Below is a small trained network, with its code and all its weights. Each question gives an input and a class and asks what happens when units are switched off, that is, made to give their printed mean instead of their output.

import numpy as np


def w(rows, s, z=0):
    codes = np.array(rows[::2]) - 128.0
    scale = np.full(codes.shape[1], s)
    scale[-1] = z or s
    return codes * scale


def norm(h):
    return h / np.sqrt((h * h).mean(-1, keepdims=True) + 1e-5)


def f(y):
    return y / 2 * (1 + np.tanh(0.7978845608 * (y + 0.044715 * y**3)))


def log_softmax(a):
    a = a - a.max(-1, keepdims=True)
    return a - np.log(np.exp(a).sum(-1, keepdims=True))


def net(x, mask):
    res = np.array(x, float).reshape(1, 8) / 4 @ E
    u = 0
    for l in range(2):
        y = f(norm(res) @ A[l][:, :-1].T + A[l][:, -1])
        res = res + np.where(mask[u : u + 16], y, B[l][:, -1]) @ B[l][:, :-1]
        u += 16
    return log_softmax(norm(res)[-1] @ U[:, :-1].T + U[:, -1])


A, B = {}, {}
E = w([
[254,107,115,109,157,63,115],'x0',
[117,134,157,156,84,121,85],'x1',
[74,162,105,151,110,108,172],'x2',
[118,76,143,156,146,185,176],'x3',
[211,80,87,166,94,161,164],'x4',
[106,146,139,187,75,73,116],'x5',
[122,164,114,67,102,134,66],'x6',
[106,97,211,179,140,123,125],'x7',
],0.0068)
A[0] = w([
[64,159,147,194,94,116,83,131],'0.n0',
[227,70,79,82,208,173,156,28],'0.n1',
[154,149,90,201,67,45,194,43],'0.n2',
[114,125,147,84,125,152,93,119],'0.n3',
[145,124,83,72,52,133,53,9],'0.n4',
[108,119,173,219,120,215,186,27],'0.n5',
[71,181,119,89,147,138,165,66],'0.n6',
[142,129,103,171,163,164,163,115],'0.n7',
[60,189,95,78,131,187,151,17],'0.n8',
[189,125,109,71,86,140,91,48],'0.n9',
[101,162,177,145,163,108,97,49],'0.n10',
[158,116,99,112,62,138,82,69],'0.n11',
[172,153,82,139,60,153,73,1],'0.n12',
[83,114,242,114,167,64,55,4],'0.n13',
[175,148,68,254,95,98,191,26],'0.n14',
[79,72,148,209,134,201,153,48],'0.n15',
],0.0071,0.0034)
B[0] = w([
[191,79,140,48,176,135,181,254],'0.n0',
[201,170,168,3,211,171,218,253],'0.n1',
[139,133,112,205,213,102,167,197],'0.n2',
[160,143,89,185,142,86,107,161],'0.n3',
[116,177,121,215,85,192,83,163],'0.n4',
[119,109,186,212,54,194,147,220],'0.n5',
[107,60,102,115,118,103,92,170],'0.n6',
[113,162,160,119,77,86,142,151],'0.n7',
[85,106,71,106,154,122,143,193],'0.n8',
[135,179,120,142,119,176,152,167],'0.n9',
[148,75,139,111,134,124,82,151],'0.n10',
[136,189,105,168,131,146,117,144],'0.n11',
[141,166,149,163,98,137,104,134],'0.n12',
[153,136,201,106,163,93,75,229],'0.n13',
[82,156,112,171,181,21,167,206],'0.n14',
[101,59,189,154,42,172,191,224],'0.n15',
],0.007,0.003)
A[1] = w([
[30,169,97,52,127,119,140,88],'1.n0',
[165,198,176,102,99,126,154,127],'1.n1',
[191,182,52,162,11,162,39,23],'1.n2',
[98,43,195,177,77,177,173,65],'1.n3',
[107,53,166,31,157,85,189,136],'1.n4',
[133,104,217,112,143,86,25,3],'1.n5',
[147,221,98,69,204,94,95,133],'1.n6',
[129,148,178,55,100,233,69,168],'1.n7',
[129,138,233,88,112,59,31,13],'1.n8',
[95,54,192,203,83,207,183,23],'1.n9',
[221,56,191,191,173,154,127,144],'1.n10',
[197,177,91,116,157,127,66,92],'1.n11',
[231,131,124,33,165,166,192,25],'1.n12',
[17,106,28,54,107,150,83,28],'1.n13',
[130,100,120,217,135,60,157,44],'1.n14',
[2,140,78,91,122,136,87,71],'1.n15',
],0.007,0.004)
B[1] = w([
[168,62,105,124,122,161,94,173],'1.n0',
[148,145,126,127,163,180,103,162],'1.n1',
[63,196,119,239,70,192,47,161],'1.n2',
[79,124,161,111,65,172,158,221],'1.n3',
[176,173,128,171,87,152,72,223],'1.n4',
[43,149,177,78,187,119,99,181],'1.n5',
[116,77,153,149,79,169,153,253],'1.n6',
[142,171,126,192,117,2,166,227],'1.n7',
[69,164,180,120,252,135,96,199],'1.n8',
[41,22,192,83,1,130,178,227],'1.n9',
[88,149,55,66,93,147,140,220],'1.n10',
[95,126,169,145,81,182,131,184],'1.n11',
[230,157,144,95,132,225,167,200],'1.n12',
[152,46,30,97,131,95,74,186],'1.n13',
[130,128,83,116,118,47,152,151],'1.n14',
[166,63,49,102,135,165,107,179],'1.n15',
],0.0069,0.0047)
U = w([
[142,149,90,196,167,4,201,66],'0',
[123,200,103,203,74,161,69,118],'1',
[78,149,211,88,223,96,73,115],'2',
[58,58,186,128,44,142,214,248],'3',
[238,164,138,63,167,191,202,151],'4',
[116,48,7,77,142,130,82,57],'5',
],0.015,0.0013)

Each question gives the input, the list of numbers given to net, and the class t.
The units are the neurons (one row each of A and B). Each row of codes is followed by its name. A weight is (code - 128) times the scale printed after its matrix; where a second scale follows, it is the last column's (A, B and U).
mask holds one flag per neuron, layer by layer. A switched-off neuron (its flag False) gives its mean, the last column of its row in B, instead of its output. The means were averaged over made-up inputs and are rounded, as every weight is.
A unit's drop is (log p(t) with every unit on - log p(t) with that unit switched off) / (log p(t) with every unit on - log p(t) with every unit switched off).
The circuit of an input: a set's keep is (log p(t) with only the set's units on - log p(t) with every unit switched off) / (log p(t) with every unit on - log p(t) with every unit switched off). Starting from the 12 units with the biggest drops (on a tie, the unit counted first), units are removed one at a time, each time the one whose removal leaves the highest keep (on an exact tie, the one counted first), for as long as the keep stays at least 0.8.
circuit, biggest first: the units of the circuit, biggest drop first
unit that matters most: the unit with the biggest drop
k most important neurons: the k neurons with the biggest drops, biggest first
top k neurons in layer l: the k neurons of layer l with the biggest drops, biggest first
drop of u: that unit's drop, to one decimal
input [-2,-6,-6,8,-6,-4,6,1], class 4: unit that matters most	0.n1
input [-7,-7,2,-5,-5,1,-2,8], class 2: circuit, biggest first	0.n13; 1.n6
input [5,1,-3,-4,0,-4,7,-4], class 1: circuit, biggest first	0.n4; 1.n2
input [-3,2,-8,-2,8,5,7,7], class 1: circuit, biggest first	1.n2; 0.n11
input [-3,4,4,6,-1,-5,3,-4], class 5: circuit, biggest first	0.n8; 1.n13
input [7,-8,-2,0,-8,5,6,-8], class 1: top 3 neurons in layer 0	0.n0; 0.n4; 0.n1
input [6,1,7,-4,-2,-6,3,4], class 2: 3 most important neurons	0.n0; 0.n1; 1.n8
input [3,2,-4,-1,-5,2,6,-2], class 1: 2 most important neurons	0.n4; 1.n2
input [-2,4,-5,5,-8,-3,8,-3], class 5: top 2 neurons in layer 1	1.n13; 1.n15
input [0,7,5,0,-5,6,-5,0], class 0: 2 most important neurons	0.n2; 1.n14
input [-1,-1,0,-3,7,5,-1,-5], class 0: 2 most important neurons	0.n14; 0.n2
input [-3,3,-5,-1,-2,0,0,4], class 2: drop of 0.n13	0.2
input [-4,-2,2,6,-4,-5,5,-2], class 5: drop of 1.n15	0.0
input [-6,1,1,-5,4,3,-8,-7], class 0: unit that matters most	0.n14
input [-6,2,-1,-8,-6,3,-6,-1], class 2: drop of 0.n13	0.2
input [2,-3,-1,3,-4,7,7,-5], class 1: drop of 1.n2	0.1
